Each row of numbers stands for one object and depends on some of the facts below. Use the named rows to name the rest.

There are 2 kinds of fact about the objects: gavos, kligrobi.
gavos: refers to; kligrobi: belongs to class
flunil gavos:dopok salefik kligrobi:545
kletir gavos:zamemuk tefak fleske kligrobi:666
klepoplis gavos:rogil stuvol skubegu gifimar kligrobi:472
stoplis gavos:tefa flabrun tupa fleske kligrobi:276
staskas gavos:tefa kligrobi:387
pasus gavos:roto kligrobi:666
muskin gavos:brife drodrodun mivel kligrobi:276
mebe kligrobi:276
dimokem gavos:grizi kligrobi:276
zodril gavos:sitrir brife kligrobi:666
dopok gavos:digen zoplus kligrobi:276
grizi gavos:fleske kligrobi:276
zukim gavos:todan gifimar kligrobi:448
rakom gavos:klatu lebro kligrobi:666
drivil gavos:flefle kligrobi:276
zetrodor gavos:plore zegre kligrobi:276
stubomo gavos:salefik mebe kluski kligrobi:276
tudan gavos:brife fleske kligrobi:472
badris gavos:gifimar kligrobi:666
savik gavos:salefik flabrun brife dropin kligrobi:472
kaskom gavos:kleti kligrobi:666
brabeplan gavos:klarol salefik kligrobi:387
mivel kligrobi:666
brife kligrobi:276
soze gavos:brife kligrobi:666
gego gavos:bosogrin brife kligrobi:276
plifik kligrobi:276
lapim gavos:fleske brabon kligrobi:472
naklir gavos:meskaskin fleske kligrobi:666
gramam gavos:dopok brife zuflin kligrobi:448
gristas gavos:tefa stosebres kligrobi:276
stimazi gavos:mebe dube fleske kligrobi:448
kostopler gavos:salefik mebe fleske dafo kligrobi:472
rosun gavos:podol plilo kligrobi:448
zubri gavos:brife drodrodun kligrobi:276
grubus gavos:dropin kligrobi:276
skoson gavos:tefa fleske kligrobi:545
traba gavos:brife dede kligrobi:472
bredrin gavos:klatu galabe brife skifum lebro kligrobi:276
dube gavos:skifum kligrobi:666
dorol gavos:mebe brife zoplus kligrobi:666
pletrutrol gavos:gridok roto zoplus kligrobi:387
kligras gavos:kostopler brife pletrutrol kligrobi:666
drodrodun gavos:tefa kligrobi:545
tekli gavos:petuk skifum drodrodun dede kligrobi:276
draklu gavos:tefa giboskik plemel kligrobi:545
buzan gavos:mebe tupa drodrodun kligrobi:666
garin gavos:stuvol zuflin zoplus kligrobi:472
zoplus gavos:brife kligrobi:666
pedra gavos:dropin kligrobi:545
stosebres gavos:brife fleske kligrobi:666
buzu gavos:stimazi kligrobi:666
zodru gavos:drorin dralen gramam kligrobi:666
stugrevas gavos:klarol brebrus dralen kligrobi:545
gridok gavos:brife kligrobi:472
kluski gavos:tefa brife fleske kligrobi:666
zegre gavos:soze gego brife kligrobi:666
grovok kligrobi:666
kliza gavos:viba kligrobi:545
brebrus gavos:klatu kligrobi:276
stero gavos:staskas lebro kligrobi:472
galabe gavos:dimokem roto fodi kligrobi:276
griga gavos:dazul kligrobi:448
dropin gavos:petuk tefak brife kligrobi:448
klebul gavos:brife grizi kligrobi:472
getol gavos:brabon kligrobi:666
plore kligrobi:276
miri gavos:kostopler drodrodun kligrobi:666
poflus gavos:doskol kligrobi:472
kleti kligrobi:276
tupa kligrobi:387
doskol gavos:kinabrin sigruta kligrobi:448
drorin gavos:kluski mivel kligrobi:666
brabon gavos:brife kluski kligrobi:276
starar gavos:kinabrin kligrobi:666
bosogrin gavos:brife kligrobi:472
klimi gavos:kema dopok podol dube kligrobi:545
digen gavos:tefa plupler kligrobi:276
rogil gavos:flabrun brife kligrobi:472
podol gavos:plupler brabon kligrobi:276
tovuk gavos:zukim kligrobi:472
gruva gavos:broflal brife kligrobi:545
kinabrin kligrobi:387
zuflin kligrobi:472
zamemuk gavos:salefik tefak kligrobi:472
tastanun gavos:dorol zukim kligrobi:472
grevi gavos:zubri kligrobi:448
stasuk gavos:zubri kligrobi:387
teflok gavos:salefik brife zukim kligrobi:545
meskaskin gavos:brife kluski kligrobi:448
stuvol kligrobi:666
salefik gavos:brife kligrobi:448
viba gavos:klatu drodrodun kligrobi:545
faki gavos:naklir tatreple kligrobi:276
sigruta gavos:klarol tefa kleti kligrobi:276
flarestas gavos:grovok salefik digen kligrobi:448
detres gavos:brife kligrobi:448
lubur gavos:lebro kligrobi:276
kema gavos:rogil poflus kligrobi:387
fubo gavos:plupler kligrobi:666
fleske gavos:brife kligrobi:666
dede gavos:fleske kligrobi:276
likin gavos:bobres kligrobi:545
dustabram gavos:gifimar kligrobi:276
tatreple gavos:bobres drodrodun kligrobi:666
klarol gavos:tefa kligrobi:448
klatu gavos:zoplus kligrobi:666
skostir gavos:stetu kligrobi:472
dralen gavos:brife kluski kligrobi:472
dafo gavos:tefa brife dube staskas lebro kligrobi:276
tifle gavos:febrin kligrobi:387
flepo gavos:lestalim kligrobi:545
diga gavos:tupa pasus kligrobi:666
truvik gavos:dopok brife kligrobi:276
fodi kligrobi:666
dazul gavos:stetu digen kligrobi:448
plupler gavos:brabon kligrobi:545
sutosel gavos:bosogrin brife roto lebro grotuki kligrobi:387
brabri gavos:klarol skifum gifimar kligrobi:276
todan gavos:mebe mivel kligrobi:448
tefa gavos:brife fleske kligrobi:387
lebro gavos:brife kligrobi:276
vanaren gavos:klebul skubegu kligrobi:472
broflal gavos:brabon kligrobi:545
druroti gavos:dimokem kligrobi:545
plilo kligrobi:666
gregro gavos:drodrodun kligrobi:448
toron gavos:staskas zukim kligrobi:472
drobe gavos:tekli mivel dafo kligrobi:666
skubegu gavos:grovok drodrodun kliza kligrobi:545
petuk gavos:digen kligrobi:276
skifum kligrobi:276
poflugek gavos:mebe kligrobi:387
roto gavos:tefa kinabrin kligrobi:666
flefle gavos:bobres tefa brife grotuki kligrobi:276
tefak gavos:mebe brife fleske kligrobi:387
gifimar kligrobi:387
febur gavos:tupa fleske kligrobi:448
bobres kligrobi:472
giboskik gavos:brabon kligrobi:448
grotuki kligrobi:472
flabrun gavos:brife dede plupler kligrobi:666
febrin gavos:plemel kligrobi:666
tratam gavos:getol kligrobi:666
plemel gavos:stosebres brife kligrobi:666
flaplin gavos:klarol dralen plupler plilo kligrobi:448
bagu gavos:petuk drodrodun kligrobi:666
stetu kligrobi:448
sitrir gavos:dube kligrobi:472
lestalim gavos:salefik mebe kligrobi:276
nomemun gavos:fleske draklu kligrobi:276

Named rows:
[  8  15 -21  -6   5  19  -3   4  -3  -8  12 -28  16   7  13  34 -14 -22
   4 -17  36  -6  10  10 -40 -17   6 -27   8   0  43  16  -4  -8 -21  44] -> griga
[  0  37 -16  22  -7 -31  10 -19   6 -18 -13 -24  12 -37 -31  10  -3 -29
  17 -27 -17 -19 -37 -27  14 -34 -22  37 -15  30 -14  -3  24  25 -49   7] -> mebe
[-15   0   1 -31 -24 -30 -21   1 -25 -13 -23 -27  17 -31  -2 -11  19  -9
  -8  22  -8   3 -33  -1  -9 -27 -35  36 -25 -17  -8 -33   8   0 -11  -2] -> mivel
[ 11   5  20   8   7  -2  14  -2  16 -13   4  -1 -12   0 -22  22  -6  -5
  16 -16  13  -8  -1 -18  11   3   5   9  -1  16   6   9  18  17 -22   2] -> plifik
[-22  -9  22 -24  -6 -10 -16   6 -17  -8 -23  -5 -13  -7  12  -7  16  14
 -19   9  -3 -16 -10  -4   0  -2 -17  26  -5 -15 -14 -18   4 -13   4 -10] -> stosebres
[ -5  -2  -1  -4   0   3  16   2  24  15  24  22  15  31  -2  14 -26 -12
 -13  14  19  37  22  48  17  17  24   8  15  -4 -10  10   0  17  31 -14] -> klimi
[ 13  23 -41 -12  -6  27   4   5  14  -7 -20  21  -3 -16  35   2  -1  19
 -14  13  -8 -32   4 -11   5 -12  26  -7 -35   5   9  17 -20   7  21  11] -> tefak
[-12 -17  35 -21 -17   3 -13 -28  -7  -9 -11   6  -5   9  13  -3  16  10
 -25   8  25  -6 -22  12  -8  18 -16  41 -24 -16  10 -39  -6 -10   5  -4] -> kaskom
[ -8   5  18 -28 -13  -2 -18 -23 -19   5 -17 -13 -13 -11  16 -13  10  13
 -19  15   9 -19 -16  13   1   6 -21  32  -4  -8 -13 -15 -18 -12  11 -10] -> buzu
[ 27 -21 -20  26   2  23   1 -28 -24  41  33   3  -3   2  -1 -30  -9   4
  -7  -1  -9  40  29  21  -9  34  10 -43  -1  -5   7  -1 -22  -6  36   1] -> klepoplis
[  2 -10 -17  35  12  21  -4 -12 -10  32  10  12 -19  -2   1 -32  -3   4
 -24 -16 -31  27  31   4  -6  27   3 -41   1  -4 -15   4 -21 -11  25  -1] -> traba
[ -8  -2 -27 -15  17   7  -1  22 -10  -5  11 -33  11  21   4   1  -8  -4
  35  -2  19   4  -4  10  -4 -17  -7 -36  19   9  24  24 -10 -14  -8  15] -> gramam
[  4  17 -20 -18   8  15  -3  -4 -13   9  19 -28   5  14  19  13 -16 -12
  25 -13  25 -17   6  23 -22  -6   0 -34  29  -2  29  31 -15 -18 -13  26] -> flarestas
[-13 -19  24 -40  -5   3 -15  12 -18   0 -13  -5 -17  -4  14  -8   7  26
 -16  25   8  -2   0  10  16  12 -12  10   9 -10 -11  -9  -9 -11  15 -13] -> zodril
[  7  16 -21  -8   4  22   0   7  -7  -7   9 -32  22   6  18  34 -11 -31
   7 -13  33 -11  -1  11 -42 -24   1 -16   9   3  43  18  -1 -13 -25  53] -> dazul
[-12 -12  32 -32  -9   9 -18   6 -28   9 -15 -10 -22   0  19 -11   0  27
 -16  22  11 -13   3   1  19  14 -11  13  17 -10 -19  -5 -14 -20  16 -13] -> kligras
[-12   6  19 -32  -9  -2 -17 -16 -23  11 -21  -7 -28  -7  23  -7   2  16
 -26   6   9 -26   2  12   4  14  -9  30   7 -14 -15  -4 -17 -18  17 -10] -> kletir
[-21  18  -6  18   4 -35   5  31  15 -42 -20 -19  25 -36 -48  11   7 -21
  19 -18 -23  13 -40 -43  16 -57 -23  18 -25  32 -14 -12  51  29 -61   9] -> brife
[ 10  -5  26  18  15  -3  18 -26  31 -15   7  11 -17  21 -19  15   1  -5
  24 -19  20 -15  -8 -14  13  13  10  22   1  13  11  -1   8  12 -26  -2] -> sigruta

Which object is each row?
No name comes twice in this set of rows, the named rows included.
[-10   0  18  31 -10  -8  10   8  14  10  19  29  26  25  -5  11  -7  -6
 -21  12   1   9  -1  14  30  12  24  15  39  -4  -9   2   3   5  15  -5] | druroti
[ -9  17 -31  -2   9   9  -4  12  -5  -8   2 -30  17   3   6   6  -8 -12
  25 -12   7 -18  -7   6 -17 -25  -9 -27  28   7  22  26  -6 -17 -26  27] | dropin
[ 12  10 -37   6  -9  13   1  12  26 -25 -19  24  19 -15  19   2  25   4
  -3   8 -10 -21 -23 -27 -18 -23  19   7 -55   0  26  -8   1  10   0  14] | tefa
[ 19   0 -12  34  -2  49   0 -21 -16  30  17   0   1 -16  17  15 -15 -16
 -52 -18  -2  31  46   7 -50  19   8 -18 -23   3  14  -8 -10   1  16  37] | skostir
[ -1   8  12  24   7 -16  17 -22  28 -27   0  12   8   6 -33  20   6 -18
  18 -31  17 -17 -31 -25  -3  -6  -2  37 -21  20  17 -16  25  20 -41  -3] | kleti
[ -5  23 -16  13 -12 -19  14 -14   9  21  20  15  21   3   5   6 -25 -23
 -19   5   0  10   8  44  26   1  18  27  28  -2 -19   9  -8  10  21 -10] | flepo
[  0  14 -11  28 -33 -56  14  23   7   4  11  15  54 -10 -16   9   5 -37
   1  16 -30  32  -2  11 -15 -34   4  18  18 -21  -6  -2  32  24 -11  -3] | drodrodun
[ 12   0  18   6   2 -20  11  22  11  -7   4  -2 -12  -6 -20  14  -1  -5
  35  -4 -11 -15  17 -26   3  -7   2 -15  22   8 -10  28  20   7 -22 -10] | zubri
[  2 -15 -16  48   5  33   1 -36   0  19  20  16   8   3  -9 -17   4  -8
 -31 -22 -13  33  -2   5 -20  21   5  -2 -36   6  13 -37 -13  -3  15  17] | poflus
[ -1  -1   6  25 -10 -34  17  27  22  17  17  32  15  25  -5   7   1 -18
  -4  10 -24  20  18  21   0   7  20  -2  39 -26 -10  13  13   4  13 -20] | likin
[  4  14   6  14   8 -20  13  10  15 -14  -7  -5 -10 -11 -23  17   1 -15
  24 -20  -9 -14  -4 -23   1 -14  -2   8   7  20  -8  12  27  14 -31  -3] | dede
[ -7  -6  18 -45 -17  -4 -16  -4 -33   2 -16 -19  -7 -11  16 -13   0  18
 -14  28   9  -7 -13  14  21  13 -18  18  -6  -9 -17 -14 -15 -10  17  -7] | dorol
[  3 -17  22 -45 -22 -14 -15 -25 -29   7   1 -19   3  -8   6 -17   5  16
   2  31  19   7 -14  24   8  12 -14  28 -15 -20   5 -34 -11  -3  11  -9] | badris
[-19   5 -18   4  -6 -22  20   8  34 -10   8  19  34   6 -13  24  -6 -45
 -21  12  -1  51  -5  40 -18 -26  11  32 -20   1  -1 -14  33  27  -8  -2] | plupler

The same objects again, as new rows of numbers:
Some rows with their names:
[  2  -9   6  -5 -12 -26  -2  -7  11  16   3 -12 -13  27  -1  11   1 -20
 -11   9 -22  28  -7  -9 -16 -10 -42   1] -> gridok
[-16  -6  13  12 -13  14  -1 -19   8  12 -13  -6 -17 -15 -13   7  15 -12
   7   2  -1  12   2   0  -3 -12  38  14] -> pletrutrol
[ 24 -16   9  -6   6  -4 -12  -8  -2   5   8 -16 -28  -9  -8 -14   6  -6
 -24 -19  23  -9   0  -3  19  23 -13 -10] -> roto
[ 10  -2   1   3   6   2   8  -9  18  -3   4 -15  22  -1  -6 -23 -37  -6
  22  -3  14  -6  -1   7 -17  -3 -22  14] -> galabe
[ 20 -18   8  -6  10  -6 -13  -5  12  -1  15  -7 -33 -19  -5  -6   8  -2
  -7  -8  10 -13  -7 -16  27  11   3  -8] -> fodi
[-24 -22 -18  -3 -22  10   3 -29  29  -8  15  20 -17  -4   2  13 -41  -8
   0  -8 -20   1   3 -14   6   5   9 -19] -> plupler
[-20  -9   8 -14 -20   4  -8   4  18   2  -4   2 -26  -2 -21  -6 -16  -5
  -6 -18  14   9  -1  14   1 -14 -15   0] -> flaplin
[ 13 -22  13  -2  -1  -9 -11  -6   6  -1   9  -7 -39 -12   0   0   8  -2
  -6 -14  -1 -14  -2  -5  27  16  -1 -11] -> fubo
[ 11  -7  22  -9  -2 -13   0  -2  15  12   0   1  -2  18   5   4  19 -12
 -12  -2 -32  33  -8 -16  -7  -3 -29   7] -> klepoplis
[-12  -5   6   1  -4  26  -4 -20  16  12  -6   6 -21 -21 -13   9  27  -8
  16   4  16   9  -2 -13   0 -17  43  21] -> gifimar
[-15  -8  11 -12 -17   0  -8   5  19   0  -4   3 -22  -8 -21 -10 -16  -5
  -7 -16   9  11  -2  12   6 -17  -8   1] -> zukim
[  9  -4  -3  -2   5   6   8 -11  17  -3   6 -12  24  -1  -4 -21 -30  -5
  21  -4  18  -8  -2   9 -15  -4 -20  14] -> brabri
[ 15 -20  13  -3   3 -12 -12  -8   7  -1   8  -8 -32 -14   0  -6   7  -2
 -12 -10   1 -12  -4  -7  28  16  -1  -9] -> buzu
[  8  -3  -6  -4   9   9   8 -12  21  -2   8 -10  19  -2  -5 -20 -29  -4
  26  -2  25 -11  -3   2 -16  -8 -21  16] -> plifik
[-28  -8   5   8 -13  10  -7 -30  15  16 -17   6 -29  -4  -1  11  20  -9
   1  10  21  10   0   0  -3 -11  24  24] -> tefak
[ 11  -7  23  -7  -4 -13   0  -3  14  12   0   3  -2  17   4   6  16 -12
 -12  -3 -29  33  -7 -16  -7  -2 -31   9] -> skostir
[-13  -6   4 -18 -12   5  -8   4  23   1   1   4 -26  -8 -24 -12 -15  -4
  -6 -13  19   8  -4   2   3 -19  -4   5] -> stetu
[  7  -7 -12  -6  -8  -3   5 -24  14   3   3 -19  15  10  -1 -16 -29  -9
  23  11  23 -19  -6  19 -32 -10 -33   5] -> zubri
[ 14  -6  16 -14   2  -6   0  -5  16  14   5   5  -5  14   2   6  21 -11
  -9   1 -17  30 -11 -22  -9  -7 -28  10] -> bobres

Name these rows:
No name comes twice in this set of rows, the named rows included.
[  8  -4  -5   3   0  -5   7 -11  16  -1   5 -20  19   3  -6 -20 -41  -9
  23   4  16 -10  -2  11 -20  -8 -25   8] | bredrin
[  5 -27  11  -3  -7  -3  -9  -8  12  -4  12  -1 -53  -7   7  14   8   0
   8 -18  -2 -21  -4  -9  30  13  -5  -9] | getol
[ -5 -13 -12 -10 -15  -1  -3 -36  24  -2   8  15   8 -12  -1 -12 -29 -10
 -21  10 -20   4  -3  -9  -3   5  16 -22] | skubegu
[  2 -15   6   3   5 -32 -17 -14  19   6   9 -17 -50   5   7 -12  -8  -6
 -21   3  28 -17  -4 -10   9  20 -17   2] | fleske
[-20 -12   9 -17 -20   5  -8   1  17   1  -8  16 -22  -6 -16  -4  -4  -2
 -14 -13  16  10  -3  17  12 -17 -11   2] | todan
[-18 -13 -24  -2 -16  -9  -2 -32  23   0  14   4  -4  -7  -8  -5 -50 -16
 -16  12  -9   5   1 -10  -4   0   5 -24] | gruva
[ 12  -3  -9  -6   5  16   9 -15  10   3   4 -12  25   6  -8 -24 -28  -7
  10 -13  44  -7   1  12 -22   4 -35  15] | sigruta
[  9 -22   4   0  -4 -18 -14 -10   6   2  11 -19 -46  -8  -3   1  -4  -7
  -6  -6   5 -17  -3  -4  19  10  -8 -15] | flabrun
[  9  -6  -3  -1  -1  12  11 -13   8   2   1 -15  23   8  -5 -19 -33  -7
  13 -16  31  -7   4  19 -21   4 -37  11] | digen
[-21  -4  14 -13 -12  -6 -12   1  29   3  -6   5 -30   3 -11 -18 -21  -1
 -20 -13  24   8  -3   7  -5  -7 -16  15] | febur

